Questions about the table below. Rows and columns are numbered from 0.
1) The entry in row 2 and column 0?
2) The entry in row 1 and column 0?
3) The bottom-right entry?
4) The maximum?
5) The entry at row 1, column 2?
6) The entry directly below the smallest entry?
7) The entry just right of 117?
8) The entry in row 0 and column 2?
[[127 129 128 128 129 129 128 126 128 131 129 128 128 128 122]
 [129 128 129 127 129 133 125 118 132 132 130 129 130 127 106]
 [129 130 127 127 128 130 126 117 133 128 129 129 130 129 112]
 [123 136 126 132 127 125 130 120 137 131 131 128 126 129 119]
 [126 130 128 130 129 129 127 118 143 124 129 127 130 128 120]
 [128 128 128 128 127 128 128 128 128 128 128 128 128 128 127]]
1) 129
2) 129
3) 127
4) 143
5) 129
6) 112
7) 133
8) 128

grid =
[[137 153 155 146 109]
 [136 147 150 143 114]
 [135 145 145 141 113]
 [139 156 157 148 106]
 [128 123 121 124 126]
 [139 146 151 140 115]]
The entry just left of the largest entry -> 156
The entry directly above 156: 145
Find the bottom-left entry.
Answer: 139
Find the entry directly above 143.
Answer: 146
Find the entry just right of 123.
Answer: 121
The last entry, reading row by row: 115
Find the third largest entry.
Answer: 155
Find the entry directly above the largest entry.
Answer: 145
The third smallest entry -> 113
The first entry of the smallest entry's row -> 139
Find the top entry of the column that holds the smallest entry.
Answer: 109
The 1st entry on the main diagonal -> 137
